Rows and roughly how far along a hidden order each lies, from 0 to 9
(in the rows, 100 means zero)
[75,87,81,102,118,112,99,96,68,89,104,114,122,89,80,92,108,90,110,100,101,93,106,132,101,85]	3
[124,113,118,90,72,80,90,103,146,112,81,77,114,109,122,109,102,108,95,108,96,105,115,96,96,109]	9
[70,75,96,117,99,112,99,96,65,85,108,114,70,88,68,90,100,65,110,101,102,75,89,95,96,94]	3
[124,107,132,100,53,75,91,106,157,110,76,64,90,107,122,114,91,91,94,107,95,93,108,73,89,115]	9
[76,85,84,105,111,111,98,96,69,89,104,113,111,88,77,92,106,84,110,100,101,88,104,124,99,88]	3
[75,93,64,98,142,124,103,92,41,88,118,136,133,94,75,86,114,108,112,104,103,109,103,147,114,80]	0
[82,94,77,94,122,109,97,96,74,92,99,113,139,89,89,93,111,100,111,99,100,98,117,145,100,86]	3
[90,101,76,86,124,105,97,97,87,96,96,109,151,94,100,96,115,113,107,98,99,104,125,153,99,87]	4
[118,105,126,100,62,84,88,101,134,108,86,79,78,108,111,105,100,94,96,109,97,96,101,75,94,114]	8
[94,89,110,109,80,102,92,99,98,97,100,99,65,101,88,96,105,84,104,103,100,85,93,83,95,108]	5
[84,96,78,92,122,106,97,97,81,94,97,111,139,92,94,94,112,103,108,98,100,100,120,145,99,87]	4
[101,96,110,103,79,98,90,98,106,100,97,99,77,104,96,97,107,90,102,105,99,91,95,85,97,108]	5
[83,96,77,92,124,108,99,97,76,94,99,111,144,91,91,94,112,103,108,98,100,99,119,145,99,86]	3
[94,93,101,103,91,101,93,99,96,97,98,103,86,100,93,96,108,92,104,102,100,90,101,98,96,103]	5
[105,104,102,95,92,98,91,99,110,104,94,101,105,105,102,99,110,104,101,104,99,101,106,102,99,103]	5
[82,98,70,89,135,112,100,95,68,92,99,120,165,90,90,93,114,111,109,99,101,107,124,163,105,79]	2
[74,91,71,100,137,121,102,93,50,87,113,131,130,92,74,88,111,101,111,104,103,104,104,142,112,83]	0
[82,94,76,92,123,108,98,96,76,93,98,114,148,90,90,94,112,103,108,98,100,99,118,147,100,85]	3
[93,98,88,94,110,104,95,99,95,98,96,104,124,96,98,96,112,105,105,99,99,98,117,130,97,95]	4
[125,112,120,91,69,80,89,103,146,111,81,77,112,109,122,108,100,105,95,108,96,102,113,93,95,108]	9
[73,87,77,104,120,117,101,94,52,86,109,123,118,90,73,90,106,92,110,103,102,96,101,131,106,85]	1
[101,97,106,101,84,99,91,99,106,101,96,100,86,103,96,97,108,95,103,104,100,93,98,92,98,106]	5
[84,94,78,93,122,107,98,97,79,92,98,113,142,91,92,94,111,103,108,98,100,98,119,144,99,84]	3
[123,111,121,93,69,82,89,102,142,109,83,78,105,109,119,107,102,103,95,108,97,100,110,87,95,111]	8
[80,94,75,94,125,107,98,97,76,93,99,113,141,90,89,94,111,101,108,97,100,98,115,145,100,86]	3
[79,94,64,95,133,116,101,95,55,89,108,124,152,91,81,91,112,106,110,102,102,106,112,152,109,80]	1
[110,103,120,102,73,95,87,99,120,104,94,94,73,108,100,99,106,91,100,109,99,94,93,75,98,111]	6
[84,103,60,85,145,117,101,95,59,91,102,124,183,91,93,92,117,120,109,101,101,115,123,173,110,76]	2
[93,90,107,107,86,100,93,99,96,97,99,103,73,100,89,96,105,87,104,103,100,86,97,85,95,106]	5
[82,89,88,101,110,106,97,97,79,92,100,108,110,92,87,93,108,91,107,99,100,89,109,124,96,93]	4
[113,104,118,100,70,90,88,100,122,107,92,89,78,108,105,100,105,94,99,109,99,96,96,74,98,110]	6
[74,85,82,105,117,114,100,95,62,88,105,117,115,89,75,92,107,87,110,101,102,91,103,132,102,87]	2
[80,89,85,100,113,107,98,97,78,93,100,110,116,90,86,93,108,93,108,99,100,91,111,128,97,91]	4
[77,81,98,111,97,107,98,98,79,89,104,107,78,91,78,92,103,75,108,99,101,79,97,102,94,97]	4
[98,99,95,96,97,101,93,99,98,101,96,101,108,101,99,96,110,103,103,101,99,97,107,108,98,101]	5
[117,116,96,82,99,93,87,99,121,109,90,100,143,108,116,101,116,124,100,106,98,115,119,126,103,98]	6
[92,92,98,101,94,103,94,99,93,97,98,103,96,98,93,95,109,93,105,101,100,90,104,104,96,101]	5
[108,99,114,101,77,96,89,99,110,103,96,97,80,106,98,98,107,92,101,106,99,94,95,82,98,108]	5
[75,89,75,101,124,118,101,95,53,87,108,125,131,90,77,91,110,96,111,103,102,100,105,139,107,83]	1
[82,95,75,92,128,109,99,96,76,92,98,114,152,90,90,94,113,105,109,98,100,102,120,147,101,83]	3
[85,101,69,86,138,111,100,95,70,93,99,118,180,90,95,94,115,117,109,99,100,111,126,169,105,77]	3
[68,74,96,118,97,114,99,96,61,85,107,113,71,88,65,90,100,64,110,102,102,76,87,95,98,93]	3
[113,100,126,106,60,91,88,100,130,105,92,86,57,108,101,101,101,84,99,110,99,89,90,59,96,114]	7
[74,89,74,103,128,119,102,94,53,86,112,129,126,91,72,89,110,96,111,104,103,100,101,141,109,85]	0
[117,111,112,93,77,90,87,100,126,108,91,93,98,110,110,100,108,105,99,109,99,103,104,91,100,107]	6
[100,95,115,106,74,97,89,99,110,101,97,96,66,105,93,97,106,85,102,106,100,89,91,73,97,111]	5
